Below is a small trained network, with its code and all its weights. Each question gives an input and a class and asks what happens when units are switched off, that is, made to give their printed mean instead of their output.

import numpy as np


def w(rows, s, z=0):
    codes = np.array(rows[::2]) - 128.0
    scale = np.full(codes.shape[1], s)
    scale[-1] = z or s
    return codes * scale


def f(y):
    return y / 2 * (1 + np.tanh(0.7978845608 * (y + 0.044715 * y**3)))


def log_softmax(a):
    a = a - a.max(-1, keepdims=True)
    return a - np.log(np.exp(a).sum(-1, keepdims=True))


def net(x, mask):
    res = np.array(x, float).reshape(1, 6) / 4 @ E
    y = f(res @ A[0][:, :-1].T + A[0][:, -1])
    res = res + np.where(mask, y, B[0][:, -1]) @ B[0][:, :-1]
    return log_softmax(res[-1] @ U[:, :-1].T + U[:, -1])


A, B = {}, {}
E = w([
[152,102,87,8,169,181,176,113,164,96,166],'x0',
[177,69,177,116,86,167,147,235,24,121,203],'x1',
[202,190,75,215,79,163,170,160,227,99,216],'x2',
[14,176,216,120,94,224,153,147,171,110,148],'x3',
[73,176,17,71,4,137,106,134,78,127,113],'x4',
[78,39,85,196,136,174,220,39,83,101,153],'x5',
],0.0044)
A[0] = w([
[51,156,185,109,109,179,135,136,149,130,149,34],'n1',
[107,147,76,106,67,134,119,127,100,114,110,74],'n2',
[171,176,167,70,122,96,82,179,155,139,106,64],'n3',
[100,80,96,166,134,144,167,81,96,121,146,54],'n4',
[152,102,153,121,105,144,141,180,60,126,167,54],'n5',
[75,149,168,122,117,167,137,130,155,123,135,51],'n6',
[89,155,86,137,157,103,122,81,197,132,76,4],'n7',
[104,144,77,105,66,131,119,129,101,126,115,78],'n8',
[97,82,106,172,133,150,165,79,94,128,152,16],'n9',
[163,101,197,159,196,132,135,119,151,119,130,132],'n10',
[97,109,147,98,152,121,108,117,85,139,97,2],'n11',
[165,147,83,193,89,141,135,147,198,120,186,30],'n12',
[152,104,97,9,158,163,156,117,164,128,170,37],'n13',
[97,108,152,96,147,112,117,120,86,131,90,1],'n14',
[197,114,64,130,156,89,110,114,86,139,120,53],'n15',
[141,154,136,106,132,112,102,153,135,135,126,36],'n16',
[99,106,153,96,144,117,107,114,88,133,95,16],'n17',
[108,143,81,109,74,133,116,128,109,128,116,64],'n18',
[110,150,108,131,147,113,124,87,171,128,88,7],'n19',
[117,108,118,151,128,143,157,95,107,127,133,16],'n20',
[152,129,108,130,135,115,129,122,108,137,124,36],'n21',
[120,139,103,115,89,129,127,123,113,129,122,68],'n22',
[87,106,149,97,153,107,111,118,78,126,93,9],'n23',
[148,107,149,123,110,140,144,178,71,128,161,74],'n24',
[109,144,167,231,74,83,92,138,85,150,95,66],'n25',
[153,114,184,152,190,134,130,122,149,121,123,93],'n26',
[145,104,144,126,112,139,140,173,90,124,143,35],'n27',
[193,113,79,131,151,88,116,123,96,128,110,71],'n28',
],0.011,0.00099)
B[0] = w([
[112,21,147,154,66,110,164,139,126,100,107,244],'n1',
[107,119,127,123,179,89,139,147,140,182,168,218],'n2',
[85,193,101,115,74,145,70,209,129,125,98,230],'n3',
[107,181,121,122,101,132,72,197,137,122,97,220],'n4',
[136,136,132,120,111,121,60,32,137,139,131,225],'n5',
[123,58,140,135,86,116,148,130,122,117,124,195],'n6',
[149,124,140,116,105,126,40,27,119,135,143,231],'n7',
[103,119,125,126,178,92,142,148,137,182,167,219],'n8',
[114,177,118,102,89,130,79,199,135,124,103,217],'n9',
[83,124,102,115,178,78,149,149,137,200,179,232],'n10',
[168,163,128,132,109,155,177,120,134,131,148,191],'n11',
[192,196,141,114,92,170,232,110,118,145,150,249],'n12',
[156,129,127,171,251,147,122,131,97,63,75,221],'n13',
[167,165,130,129,111,154,179,120,137,130,147,194],'n14',
[90,37,161,143,70,131,167,134,132,105,119,230],'n15',
[119,146,117,118,107,132,113,151,137,123,119,147],'n16',
[168,168,129,140,108,148,176,123,135,128,149,194],'n17',
[115,125,122,126,166,95,141,143,138,171,158,199],'n18',
[134,126,136,114,113,128,84,73,116,134,139,181],'n19',
[122,145,126,112,114,132,105,159,138,125,117,159],'n20',
[117,111,142,134,119,126,138,128,131,123,128,135],'n21',
[119,128,125,131,146,108,135,134,136,146,145,158],'n22',
[179,175,124,133,102,156,188,118,134,132,151,208],'n23',
[136,135,127,119,116,119,78,51,138,137,127,207],'n24',
[154,104,116,135,254,160,127,135,110,46,77,252],'n25',
[105,112,108,121,159,85,142,142,125,180,168,201],'n26',
[128,136,121,118,122,127,99,73,136,131,128,174],'n27',
[98,59,157,143,76,129,155,137,132,109,124,213],'n28',
],0.022,0.0045)
U = w([
[214,201,136,127,90,187,230,109,139,147,172,12],'0',
[72,111,102,114,196,54,146,154,149,220,198,235],'1',
[139,126,141,104,100,125,37,1,128,136,129,113],'2',
[87,20,176,166,56,125,173,147,128,89,98,79],'3',
[92,200,97,94,80,150,73,221,144,122,78,253],'4',
[157,121,116,168,253,158,136,128,79,56,71,78],'5',
],0.0075,0.00043)

Each question gives the input, the list of numbers given to net, and the class t.
The units are the neurons (one row each of A and B). Each row of codes is followed by its name. A weight is (code - 128) times the scale printed after its matrix; where a second scale follows, it is the last column's (A, B and U).
mask holds one flag per neuron, in row order. A switched-off neuron (its flag False) gives its mean, the last column of its row in B, instead of its output. The means were averaged over made-up inputs and are rounded, as every weight is.
A unit's drop is (log p(t) with every unit on - log p(t) with that unit switched off) / (log p(t) with every unit on - log p(t) with every unit switched off).
most important unit: the unit with the biggest drop
k most important neurons: the k neurons with the biggest drops, biggest first
drop of u: that unit's drop, to one decimal
input [-2,0,-5,1,6,-2], class 1: most important unit => n12
input [0,7,-6,-3,2,0], class 2: 2 most important neurons => n5, n24
input [-6,-1,-2,3,2,7], class 4: 3 most important neurons => n9, n4, n13
input [4,-1,-6,5,5,6], class 0: 2 most important neurons => n23, n3
input [2,0,0,-5,-4,5], class 3: 2 most important neurons => n15, n3
input [-8,6,2,0,-2,7], class 5: 2 most important neurons => n25, n3
input [3,-2,1,-6,-3,7], class 4: 3 most important neurons => n4, n9, n1
input [-6,-3,2,-4,-3,5], class 5: 2 most important neurons => n25, n3
input [-4,-5,-1,-6,5,1], class 3: 4 most important neurons => n15, n28, n10, n5
input [-4,1,1,-5,6,6], class 1: 2 most important neurons => n2, n8
input [7,-4,6,6,-4,6], class 5: 2 most important neurons => n13, n15
input [-7,6,0,-2,0,-3], class 5: 3 most important neurons => n25, n7, n19
input [4,-4,-4,-3,7,2], class 1: drop of n6 => 0.0
input [7,1,4,-4,3,1], class 5: most important unit => n13
input [-4,-4,-1,-6,3,1], class 3: drop of n15 => 0.5
input [-3,5,-7,6,-5,4], class 0: drop of n23 => 0.1
